Here is a tiny trained network, its code and every weight. The questions are about switching its units off for an input and a class, where a switched-off unit gives its printed mean instead of its output.

import numpy as np


def w(rows, s, z=0):
    codes = np.array(rows[::2]) - 128.0
    scale = np.full(codes.shape[1], s)
    scale[-1] = z or s
    return codes * scale


def norm(h):
    return h / np.sqrt((h * h).mean(-1, keepdims=True) + 1e-5)


def f(y):
    return y / 2 * (1 + np.tanh(0.7978845608 * (y + 0.044715 * y**3)))


def log_softmax(a):
    a = a - a.max(-1, keepdims=True)
    return a - np.log(np.exp(a).sum(-1, keepdims=True))


def net(x, mask):
    res = np.array(x, float).reshape(1, 6) / 4 @ E
    u = 0
    for l in range(3):
        y = f(norm(res) @ A[l][:, :-1].T + A[l][:, -1])
        res = res + np.where(mask[u : u + 7], y, B[l][:, -1]) @ B[l][:, :-1]
        u += 7
    return log_softmax(norm(res)[-1] @ U[:, :-1].T + U[:, -1])


A, B = {}, {}
E = w([
[199,201,81,67,161,92,176,61,125],'x0',
[159,195,198,76,170,200,147,251,163],'x1',
[185,8,190,52,154,112,186,92,189],'x2',
[199,101,106,212,160,119,186,163,82],'x3',
[72,128,95,165,213,158,164,111,207],'x4',
[43,103,191,127,104,166,237,107,53],'x5',
],0.015)
A[0] = w([
[155,56,142,98,131,134,151,129,166,6],'0.n1',
[200,75,157,80,53,154,47,145,24,42],'0.n2',
[149,55,98,158,112,155,45,164,169,138],'0.n3',
[75,101,104,174,225,185,134,104,203,73],'0.n4',
[29,110,116,2,143,124,53,121,143,100],'0.n5',
[64,25,129,157,82,177,108,194,121,56],'0.n6',
[197,59,88,197,184,130,167,187,77,52],'0.n7',
],0.015,0.012)
B[0] = w([
[152,48,106,105,119,157,107,165,122,144],'0.n1',
[92,131,78,100,56,21,207,201,180,217],'0.n2',
[146,152,161,114,198,110,65,101,131,243],'0.n3',
[108,137,103,83,24,3,179,210,138,239],'0.n4',
[199,128,148,246,85,193,171,99,143,254],'0.n5',
[92,144,238,145,188,78,84,110,102,221],'0.n6',
[173,137,156,222,59,211,157,86,177,208],'0.n7',
],0.02,0.0067)
A[1] = w([
[63,129,56,137,117,194,75,160,91,25],'1.n1',
[101,53,102,111,135,155,121,116,147,20],'1.n2',
[164,123,86,114,173,122,84,128,174,46],'1.n3',
[76,89,101,95,96,201,148,147,85,2],'1.n4',
[36,93,78,172,207,140,156,137,251,55],'1.n5',
[122,115,150,105,140,184,115,205,152,32],'1.n6',
[58,144,150,60,51,171,70,78,214,46],'1.n7',
],0.021,0.0068)
B[1] = w([
[118,79,37,105,145,171,72,194,115,162],'1.n1',
[138,61,69,109,79,138,91,199,106,127],'1.n2',
[195,139,106,87,153,115,15,122,157,255],'1.n3',
[111,117,157,113,129,95,142,111,79,134],'1.n4',
[139,113,132,91,4,77,130,182,110,187],'1.n5',
[153,137,185,119,177,141,110,164,120,203],'1.n6',
[214,116,156,196,73,117,169,141,99,163],'1.n7',
],0.014,0.0036)
A[2] = w([
[36,90,159,97,133,187,223,114,52,1],'2.n1',
[78,49,77,157,112,94,94,55,112,123],'2.n2',
[49,211,76,180,143,159,103,160,91,79],'2.n3',
[165,175,45,52,140,168,196,69,127,46],'2.n4',
[146,5,163,72,153,144,151,108,182,21],'2.n5',
[123,136,142,154,185,157,140,214,148,162],'2.n6',
[141,162,166,42,103,191,139,164,114,148],'2.n7',
],0.027,0.0051)
B[2] = w([
[246,218,97,121,147,105,35,164,196,238],'2.n1',
[92,126,123,61,218,188,234,91,177,254],'2.n2',
[146,44,112,101,61,156,80,149,66,244],'2.n3',
[56,117,253,187,143,90,86,175,104,228],'2.n4',
[85,111,63,127,71,176,65,143,19,214],'2.n5',
[86,120,112,99,153,131,180,43,134,241],'2.n6',
[95,89,83,123,170,123,185,79,160,225],'2.n7',
],0.022,0.009)
U = w([
[107,153,104,88,51,20,191,185,137,157],'0',
[126,69,84,90,95,184,59,137,45,139],'1',
[225,207,118,102,174,125,59,131,169,202],'2',
[186,134,171,253,88,192,187,78,123,126],'3',
[63,128,253,142,197,97,77,138,87,123],'4',
[105,117,99,63,220,159,186,57,166,96],'5',
[117,162,123,196,143,158,147,152,121,2],'6',
],0.016,0.0075)

Each question gives the input, the list of numbers given to net, and the class t.
The units are the neurons (one row each of A and B). Each row of codes is followed by its name. A weight is (code - 128) times the scale printed after its matrix; where a second scale follows, it is the last column's (A, B and U).
mask holds one flag per neuron, layer by layer. A switched-off neuron (its flag False) gives its mean, the last column of its row in B, instead of its output. The means were averaged over made-up inputs and are rounded, as every weight is.
A unit's drop is (log p(t) with every unit on - log p(t) with that unit switched off) / (log p(t) with every unit on - log p(t) with every unit switched off).
The circuit of an input: a set's keep is (log p(t) with only the set's units on - log p(t) with every unit switched off) / (log p(t) with every unit on - log p(t) with every unit switched off). Starting from the 12 units with the biggest drops (on a tie, the unit counted first), units are removed one at a time, each time the one whose removal leaves the highest keep (on an exact tie, the one counted first), for as long as the keep stays at least 0.8.
units of the circuit, in order: the units of the circuit, biggest drop first
top k neurons: the k neurons with the biggest drops, biggest first
k most important neurons of layer l: the k neurons of layer l with the biggest drops, biggest first
input [-6,0,-3,-8,4,0], class 3: top 2 neurons	[0.n5; 2.n4]
input [1,-5,6,-5,0,7], class 2: units of the circuit, in order	[2.n1]
input [6,7,7,-6,-7,-6], class 0: top 3 neurons	[0.n2; 2.n2; 2.n3]
input [-5,5,7,-1,1,5], class 1: top 2 neurons	[2.n5; 0.n1]
input [6,-7,-2,-1,7,3], class 0: top 3 neurons	[0.n4; 1.n5; 0.n6]
input [-3,7,-6,-5,-5,3], class 5: top 3 neurons	[2.n7; 2.n6; 1.n6]
input [-6,7,-8,-5,-3,-7], class 1: 3 most important neurons of layer 2	[2.n3; 2.n1; 2.n2]
input [-7,-6,-3,-5,2,-2], class 4: top 3 neurons	[0.n6; 0.n3; 0.n7]
input [-2,4,1,1,0,4], class 2: units of the circuit, in order	[2.n1; 0.n3]
input [6,8,8,-6,-5,-7], class 1: top 2 neurons	[2.n5; 2.n2]
input [-3,-8,3,4,-7,-3], class 5: top 3 neurons	[2.n2; 0.n4; 0.n3]
input [-7,5,-6,4,-6,-3], class 4: 2 most important neurons of layer 2	[2.n5; 2.n6]
input [-3,5,-2,-1,0,-4], class 5: top 2 neurons	[2.n6; 2.n1]
input [-2,5,4,8,-8,-7], class 0: units of the circuit, in order	[0.n2]
input [7,6,2,3,-3,0], class 4: units of the circuit, in order	[2.n4; 0.n6]
input [8,8,6,1,-3,-5], class 4: top 3 neurons	[2.n4; 2.n2; 0.n6]
input [3,2,-7,-2,-6,5], class 1: top 2 neurons	[2.n3; 0.n4]
input [-8,6,8,-4,-5,8], class 1: top 2 neurons	[2.n5; 0.n1]
input [-3,-8,6,5,-7,1], class 5: 2 most important neurons of layer 0	[0.n4; 0.n5]
input [8,2,-5,-1,-2,6], class 4: units of the circuit, in order	[2.n4]
input [-7,5,-5,-8,8,5], class 0: 3 most important neurons of layer 0	[0.n4; 0.n7; 0.n3]
input [5,2,-3,-7,-8,-1], class 0: 2 most important neurons of layer 0	[0.n2; 0.n7]
input [8,8,3,4,8,7], class 0: 2 most important neurons of layer 2	[2.n2; 2.n4]
input [-6,7,-7,-7,2,-6], class 1: 2 most important neurons of layer 2	[2.n3; 2.n2]
